Below are the code and all the weights of a small trained network. Each question names an input and a class and asks about switching units off, where a switched-off unit gives its printed mean instead of its output.

import numpy as np


def w(rows, s, z=0):
    codes = np.array(rows[::2]) - 128.0
    scale = np.full(codes.shape[1], s)
    scale[-1] = z or s
    return codes * scale


def f(y):
    return y / 2 * (1 + np.tanh(0.7978845608 * (y + 0.044715 * y**3)))


def log_softmax(a):
    a = a - a.max(-1, keepdims=True)
    return a - np.log(np.exp(a).sum(-1, keepdims=True))


def net(x, mask):
    res = np.array(x, float).reshape(1, 7) / 4 @ E
    y = f(res @ A[0][:, :-1].T + A[0][:, -1])
    res = res + np.where(mask, y, B[0][:, -1]) @ B[0][:, :-1]
    return log_softmax(res[-1] @ U[:, :-1].T + U[:, -1])


A, B = {}, {}
E = w([
[137,157,125,107,147,141,129],'x0',
[138,168,212,71,86,120,204],'x1',
[144,163,117,115,136,135,125],'x2',
[114,96,2,75,69,209,200],'x3',
[131,142,127,117,137,134,129],'x4',
[230,64,91,128,170,87,212],'x5',
[149,173,122,100,148,147,128],'x6',
],0.0076)
A[0] = w([
[104,86,33,172,219,163,47,90],'n0',
[105,50,115,160,112,128,85,196],'n1',
[175,141,200,190,196,67,114,143],'n2',
[120,114,65,58,59,156,155,88],'n3',
[70,154,152,100,33,179,48,123],'n4',
[137,178,177,59,160,144,150,246],'n5',
[183,118,108,112,158,94,160,122],'n6',
[131,149,204,88,1,139,196,168],'n7',
[176,150,235,188,150,178,85,121],'n8',
[141,134,157,57,82,93,159,95],'n9',
[181,84,150,135,145,124,186,92],'n10',
[103,115,116,139,128,192,171,90],'n11',
[155,45,76,64,191,88,149,98],'n12',
[243,106,111,156,189,87,179,103],'n13',
[119,77,144,185,113,104,52,179],'n14',
[95,119,41,114,72,136,151,123],'n15',
[182,41,142,98,211,133,145,89],'n16',
[55,142,153,133,134,176,101,102],'n17',
],0.0088,0.013)
B[0] = w([
[151,105,187,174,254,71,137,170],'n0',
[143,146,84,133,128,155,153,200],'n1',
[118,92,135,47,68,140,97,195],'n2',
[93,138,169,40,140,102,26,162],'n3',
[61,146,126,183,102,81,206,181],'n4',
[171,76,86,108,140,98,190,249],'n5',
[116,160,132,150,78,99,155,153],'n6',
[164,103,144,139,194,115,149,207],'n7',
[142,108,127,100,120,92,89,168],'n8',
[99,189,189,152,202,101,101,137],'n9',
[112,198,151,170,105,108,120,143],'n10',
[117,136,177,148,119,94,34,131],'n11',
[91,136,117,149,113,95,108,160],'n12',
[68,145,164,99,95,97,178,179],'n13',
[129,89,105,112,143,149,149,192],'n14',
[122,70,180,70,126,129,80,172],'n15',
[73,190,174,152,71,78,133,148],'n16',
[72,205,105,123,94,88,121,144],'n17',
],0.01,0.012)
U = w([
[72,111,179,28,117,115,5,36],'0',
[31,246,126,154,92,64,127,59],'1',
[122,100,95,116,146,138,134,254],'2',
[138,121,172,155,233,114,124,122],'3',
[122,110,73,100,122,136,135,229],'4',
[120,104,62,102,133,129,134,173],'5',
[128,98,56,106,135,129,135,144],'6',
[172,190,114,158,100,189,85,48],'7',
],0.011,0.0068)

Each question gives the input, the list of numbers given to net, and the class t.
The units are the neurons (one row each of A and B). Each row of codes is followed by its name. A weight is (code - 128) times the scale printed after its matrix; where a second scale follows, it is the last column's (A, B and U).
mask holds one flag per neuron, in row order. A switched-off neuron (its flag False) gives its mean, the last column of its row in B, instead of its output. The means were averaged over made-up inputs and are rounded, as every weight is.
A unit's drop is (log p(t) with every unit on - log p(t) with that unit switched off) / (log p(t) with every unit on - log p(t) with every unit switched off).
The circuit of an input: a set's keep is (log p(t) with only the set's units on - log p(t) with every unit switched off) / (log p(t) with every unit on - log p(t) with every unit switched off). Starting from the 12 units with the biggest drops (on a tie, the unit counted first), units are removed one at a time, each time the one whose removal leaves the highest keep (on an exact tie, the one counted first), for as long as the keep stays at least 0.8.
units of the circuit, in order: the units of the circuit, biggest drop first
most important unit: the unit with the biggest drop
top k neurons: the k neurons with the biggest drops, biggest first
drop of u: that unit's drop, to one decimal
input [8,2,-2,-6,-5,-4,7], class 5: top 3 neurons	n5, n3, n15
input [7,0,8,-5,7,-5,4], class 4: most important unit	n5
input [2,8,-3,6,-1,2,1], class 3: top 2 neurons	n7, n9
input [-1,2,-4,8,2,5,-7], class 0: units of the circuit, in order	n3, n15
input [2,7,5,3,3,3,-7], class 3: top 3 neurons	n7, n9, n2
input [2,0,2,7,2,-1,1], class 0: top 2 neurons	n3, n15
input [2,-8,0,0,-5,8,6], class 1: units of the circuit, in order	n16, n13
input [-1,-8,-6,7,6,1,-8], class 3: top 2 neurons	n0, n2
input [3,4,5,-6,7,-2,7], class 2: top 3 neurons	n5, n3, n15
input [-3,-8,-3,6,-2,-8,-7], class 1: top 4 neurons	n4, n17, n5, n7
input [7,5,4,-6,0,-1,-6], class 5: top 2 neurons	n5, n3
input [6,-7,6,1,3,4,-4], class 3: top 3 neurons	n0, n2, n5
input [4,6,-1,8,2,-3,-7], class 0: top 2 neurons	n3, n15
input [-7,1,0,7,-1,-3,-7], class 0: top 4 neurons	n3, n15, n5, n11
input [-6,-2,-2,-8,5,-1,-2], class 0: top 2 neurons	n2, n8
input [5,-7,-7,2,2,8,2], class 1: top neuron	n16
input [-6,-8,0,-1,3,-1,-1], class 3: drop of n5	0.1
input [-7,4,2,2,3,8,-2], class 1: drop of n3	0.0
input [-3,-7,2,6,6,-4,1], class 3: drop of n2	0.3
input [-6,0,8,8,7,-7,5], class 0: units of the circuit, in order	n3
input [3,-7,3,7,5,4,3], class 0: units of the circuit, in order	n3, n15
